Here is a tiny trained network, its code and every weight. The questions are about switching its units off for an input and a class, where a switched-off unit gives its printed mean instead of its output.

import numpy as np


def w(rows, s, z=0):
    codes = np.array(rows[::2]) - 128.0
    scale = np.full(codes.shape[1], s)
    scale[-1] = z or s
    return codes * scale


def norm(h):
    return h / np.sqrt((h * h).mean(-1, keepdims=True) + 1e-5)


def f(y):
    return np.maximum(y, 0)


def log_softmax(a):
    a = a - a.max(-1, keepdims=True)
    return a - np.log(np.exp(a).sum(-1, keepdims=True))


def net(x, mask):
    res = np.array(x, float).reshape(1, 5) / 4 @ E
    u = 0
    for l in range(2):
        y = f(norm(res) @ A[l][:, :-1].T + A[l][:, -1])
        res = res + np.where(mask[u : u + 9], y, B[l][:, -1]) @ B[l][:, :-1]
        u += 9
    return log_softmax(norm(res)[-1] @ U[:, :-1].T + U[:, -1])


A, B = {}, {}
E = w([
[248,99,120,32,106],'x0',
[87,87,145,126,55],'x1',
[166,254,117,146,111],'x2',
[120,99,183,84,171],'x3',
[128,83,145,169,88],'x4',
],0.0057)
A[0] = w([
[151,94,129,129,125,133],'L0N0',
[143,150,64,121,179,146],'L0N1',
[95,176,128,165,170,122],'L0N2',
[126,56,2,135,114,120],'L0N3',
[154,179,105,144,222,124],'L0N4',
[149,170,208,131,157,135],'L0N5',
[144,169,212,113,114,151],'L0N6',
[94,104,227,139,169,110],'L0N7',
[227,97,131,83,110,252],'L0N8',
],0.008,0.0029)
B[0] = w([
[97,186,138,42,152,158],'L0N0',
[82,87,134,148,84,177],'L0N1',
[189,69,124,161,141,194],'L0N2',
[65,157,66,103,90,191],'L0N3',
[118,138,99,120,88,200],'L0N4',
[2,91,184,96,120,171],'L0N5',
[82,123,96,173,132,171],'L0N6',
[178,133,145,122,155,180],'L0N7',
[108,224,152,41,47,254],'L0N8',
],0.0071,0.0055)
A[1] = w([
[125,175,215,111,136,129],'L1N0',
[84,226,155,211,92,198],'L1N1',
[29,140,47,249,107,192],'L1N2',
[126,2,184,85,145,184],'L1N3',
[170,203,109,107,159,72],'L1N4',
[132,85,138,144,200,184],'L1N5',
[108,135,86,101,149,251],'L1N6',
[82,187,196,82,169,182],'L1N7',
[138,128,123,198,140,120],'L1N8',
],0.0084,0.0022)
B[1] = w([
[93,57,63,125,93,164],'L1N0',
[220,119,82,130,176,221],'L1N1',
[169,79,126,118,194,254],'L1N2',
[95,160,173,199,153,170],'L1N3',
[135,106,97,134,64,151],'L1N4',
[2,146,166,194,98,152],'L1N5',
[94,132,160,170,170,173],'L1N6',
[92,74,139,140,121,190],'L1N7',
[126,69,101,65,58,154],'L1N8',
],0.0064,0.0089)
U = w([
[82,38,89,178,209,207],'0',
[92,189,99,57,53,248],'1',
[193,125,77,172,183,137],'2',
[185,254,77,113,68,15],'3',
[43,176,205,231,185,117],'4',
[80,81,154,39,114,6],'5',
],0.0096,0.0022)

Each question gives the input, the list of numbers given to net, and the class t.
The units are the neurons (one row each of A and B). Each row of codes is followed by its name. A weight is (code - 128) times the scale printed after its matrix; where a second scale follows, it is the last column's (A, B and U).
mask holds one flag per neuron, layer by layer. A switched-off neuron (its flag False) gives its mean, the last column of its row in B, instead of its output. The means were averaged over made-up inputs and are rounded, as every weight is.
A unit's drop is (log p(t) with every unit on - log p(t) with that unit switched off) / (log p(t) with every unit on - log p(t) with every unit switched off).
The circuit of an input: a set's keep is (log p(t) with only the set's units on - log p(t) with every unit switched off) / (log p(t) with every unit on - log p(t) with every unit switched off). Starting from the 12 units with the biggest drops (on a tie, the unit counted first), units are removed one at a time, each time the one whose removal leaves the highest keep (on an exact tie, the one counted first), for as long as the keep stays at least 0.8.
circuit, biggest first: the units of the circuit, biggest drop first
k most important neurons: the k neurons with the biggest drops, biggest first
top k neurons in layer l: the k neurons of layer l with the biggest drops, biggest first
drop when u is switched off: that unit's drop, to one decimal
input [6,3,2,8,4], class 1: circuit, biggest first : L0N8
input [0,-1,-2,6,-4], class 4: circuit, biggest first : L1N3, L1N2, L0N3
input [7,-4,2,8,-3], class 1: circuit, biggest first : L0N8, L1N2
input [-6,-1,6,-1,-3], class 2: circuit, biggest first : L1N1, L0N2
input [-2,8,4,8,-2], class 0: top 2 neurons in layer 1 : L1N0, L1N7
input [-1,0,-2,1,6], class 4: 3 most important neurons : L0N8, L1N3, L0N7
input [8,-4,-6,0,4], class 1: circuit, biggest first : L0N8, L1N2
input [0,-6,6,8,7], class 0: top 2 neurons in layer 0 : L0N5, L0N6
input [-4,-7,8,-8,7], class 2: 2 most important neurons : L0N8, L1N2
input [0,6,-1,2,-6], class 4: circuit, biggest first : L0N8, L1N3, L1N2, L0N3
input [-2,-4,6,2,-7], class 0: circuit, biggest first : L0N5, L0N8, L1N7
input [8,-8,0,-2,-5], class 1: top 2 neurons in layer 1 : L1N1, L1N2
input [-2,-1,8,2,7], class 0: top 2 neurons in layer 0 : L0N5, L0N8
input [-8,-8,2,-3,-4], class 2: circuit, biggest first : L1N1
input [-3,6,1,0,8], class 2: top 2 neurons in layer 0 : L0N5, L0N1
input [-1,4,3,4,-8], class 0: top 2 neurons in layer 0 : L0N8, L0N6
input [2,-5,8,8,-4], class 1: top 2 neurons in layer 1 : L1N2, L1N4
input [-4,8,-4,2,2], class 4: 2 most important neurons : L1N3, L0N8
input [-7,6,2,-3,3], class 2: drop when L1N1 is switched off : 0.3
input [-6,-7,2,3,0], class 0: drop when L1N7 is switched off : 0.0
input [4,-7,8,2,6], class 1: drop when L0N5 is switched off : 0.3
input [3,-4,1,4,8], class 1: circuit, biggest first : L0N8
input [-1,8,4,-8,-6], class 2: top 2 neurons in layer 1 : L1N2, L1N1
